Below are the code and all the weights of a small trained network. Each question names an input and a class and asks about switching units off, where a switched-off unit gives its printed mean instead of its output.

import numpy as np


def w(rows, s, z=0):
    codes = np.array(rows[::2]) - 128.0
    scale = np.full(codes.shape[1], s)
    scale[-1] = z or s
    return codes * scale


def norm(h):
    return h / np.sqrt((h * h).mean(-1, keepdims=True) + 1e-5)


def f(y):
    return y / 2 * (1 + np.tanh(0.7978845608 * (y + 0.044715 * y**3)))


def log_softmax(a):
    a = a - a.max(-1, keepdims=True)
    return a - np.log(np.exp(a).sum(-1, keepdims=True))


def net(x, mask):
    res = np.array(x, float).reshape(1, 5) / 4 @ E
    u = 0
    for l in range(3):
        y = f(norm(res) @ A[l][:, :-1].T + A[l][:, -1])
        res = res + np.where(mask[u : u + 12], y, B[l][:, -1]) @ B[l][:, :-1]
        u += 12
    return log_softmax(norm(res)[-1] @ U[:, :-1].T + U[:, -1])


A, B = {}, {}
E = w([
[169,3,99,145,122],'x0',
[128,129,128,129,128],'x1',
[108,142,42,144,112],'x2',
[129,127,128,128,129],'x3',
[35,72,145,198,139],'x4',
],0.0057)
A[0] = w([
[128,174,124,59,102,101],'0.n1',
[67,127,206,148,205,59],'0.n2',
[72,176,56,162,155,91],'0.n3',
[97,133,106,114,133,112],'0.n4',
[137,126,135,141,109,1],'0.n5',
[3,178,167,178,232,95],'0.n6',
[124,125,139,124,76,125],'0.n7',
[33,163,103,158,221,117],'0.n8',
[88,68,158,199,78,88],'0.n9',
[116,120,136,123,125,108],'0.n10',
[220,90,159,125,224,89],'0.n11',
[77,149,241,115,184,85],'0.n12',
],0.0044,0.0052)
B[0] = w([
[121,169,121,153,206,123],'0.n1',
[183,118,130,236,102,129],'0.n2',
[97,156,102,81,58,133],'0.n3',
[120,134,118,135,115,106],'0.n4',
[166,13,51,94,191,16],'0.n5',
[148,111,157,153,3,252],'0.n6',
[126,124,130,132,138,123],'0.n7',
[105,126,129,112,25,194],'0.n8',
[81,163,147,138,193,167],'0.n9',
[145,99,123,146,126,99],'0.n10',
[89,97,123,52,41,143],'0.n11',
[179,188,145,206,124,175],'0.n12',
],0.0038,0.0015)
A[1] = w([
[77,19,124,184,176,47],'1.n1',
[160,95,180,79,174,94],'1.n2',
[129,135,88,107,148,75],'1.n3',
[179,254,138,70,101,123],'1.n4',
[112,120,98,100,121,123],'1.n5',
[149,159,133,138,112,78],'1.n6',
[185,89,93,89,164,76],'1.n7',
[94,137,234,131,183,114],'1.n8',
[121,134,133,131,146,122],'1.n9',
[223,72,75,60,187,112],'1.n10',
[150,109,37,118,129,69],'1.n11',
[178,83,177,75,128,6],'1.n12',
],0.0063,0.0025)
B[1] = w([
[167,189,112,54,194,215],'1.n1',
[72,114,163,85,124,150],'1.n2',
[140,115,120,156,121,117],'1.n3',
[109,3,104,150,187,253],'1.n4',
[119,163,128,144,120,131],'1.n5',
[119,52,124,166,131,122],'1.n6',
[122,164,143,141,95,159],'1.n7',
[229,133,140,166,123,180],'1.n8',
[141,117,125,123,123,123],'1.n9',
[119,191,161,173,46,227],'1.n10',
[183,180,120,191,121,154],'1.n11',
[41,108,129,73,101,139],'1.n12',
],0.0065,0.0035)
A[2] = w([
[219,120,223,96,102,17],'2.n1',
[40,180,102,75,40,63],'2.n2',
[146,118,209,49,254,51],'2.n3',
[170,107,189,82,246,80],'2.n4',
[103,156,194,26,46,4],'2.n5',
[152,255,116,161,67,81],'2.n6',
[143,165,40,111,205,76],'2.n7',
[144,136,208,149,63,63],'2.n8',
[160,135,227,167,47,104],'2.n9',
[110,132,74,189,200,127],'2.n10',
[113,111,15,126,209,51],'2.n11',
[121,100,16,113,184,83],'2.n12',
],0.0063,0.0044)
B[2] = w([
[2,131,94,97,98,168],'2.n1',
[47,80,91,155,70,157],'2.n2',
[168,49,57,212,144,228],'2.n3',
[117,63,60,209,122,233],'2.n4',
[141,37,185,52,100,141],'2.n5',
[203,94,102,144,146,202],'2.n6',
[84,142,206,72,129,172],'2.n7',
[120,153,167,87,169,176],'2.n8',
[141,170,156,77,180,254],'2.n9',
[151,125,103,47,113,201],'2.n10',
[97,189,135,48,163,200],'2.n11',
[93,208,184,78,173,199],'2.n12',
],0.0075,0.0028)
U = w([
[150,27,88,193,195,252],'0',
[99,207,93,10,211,189],'1',
[150,200,251,180,167,88],'2',
[50,158,84,195,30,25],'3',
[135,74,206,25,47,24],'4',
[244,183,80,154,58,125],'5',
],0.017,0.0017)

Each question gives the input, the list of numbers given to net, and the class t.
The units are the neurons (one row each of A and B). Each row of codes is followed by its name. A weight is (code - 128) times the scale printed after its matrix; where a second scale follows, it is the last column's (A, B and U).
mask holds one flag per neuron, layer by layer. A switched-off neuron (its flag False) gives its mean, the last column of its row in B, instead of its output. The means were averaged over made-up inputs and are rounded, as every weight is.
A unit's drop is (log p(t) with every unit on - log p(t) with that unit switched off) / (log p(t) with every unit on - log p(t) with every unit switched off).
unit that matters most: the unit with the biggest drop
k most important neurons: the k neurons with the biggest drops, biggest first
k most important neurons of layer l: the k neurons of layer l with the biggest drops, biggest first
drop when u is switched off: that unit's drop, to one decimal
input [8,7,1,4,8], class 1: most important neuron of layer 1 : (1.n1)
input [-2,-2,0,-5,6], class 2: 3 most important neurons of layer 2 : (2.n9, 2.n4, 2.n1)
input [1,2,3,-3,5], class 1: 2 most important neurons of layer 1 : (1.n10, 1.n1)
input [1,3,-8,-4,5], class 0: 4 most important neurons of layer 1 : (1.n10, 1.n1, 1.n7, 1.n11)
input [-7,-5,-1,-3,0], class 0: 2 most important neurons : (1.n10, 1.n4)
input [7,6,1,-4,6], class 1: 3 most important neurons : (1.n1, 2.n11, 2.n12)
input [-7,-7,4,1,1], class 3: 2 most important neurons of layer 0 : (0.n6, 0.n8)
input [1,5,-5,8,-7], class 4: 3 most important neurons of layer 1 : (1.n10, 1.n1, 1.n12)
input [5,-5,0,-4,0], class 4: 2 most important neurons : (1.n10, 1.n4)
input [1,2,5,-7,8], class 1: 2 most important neurons : (1.n1, 1.n10)
input [5,-3,0,-3,-7], class 4: 2 most important neurons : (1.n12, 2.n5)
input [1,-1,7,-8,2], class 1: 2 most important neurons of layer 1 : (1.n10, 1.n7)
input [0,-6,-6,-5,-8], class 0: 2 most important neurons : (1.n4, 2.n3)
input [-2,-4,0,5,-6], class 0: unit that matters most : 1.n4
input [7,8,4,6,6], class 1: drop when 1.n1 is switched off : 0.2
input [2,-5,5,-1,4], class 1: drop when 1.n11 is switched off : 0.0
input [-8,-3,-2,3,-4], class 0: drop when 1.n4 is switched off : 0.3
input [5,3,1,5,1], class 1: 2 most important neurons of layer 1 : (1.n1, 1.n8)
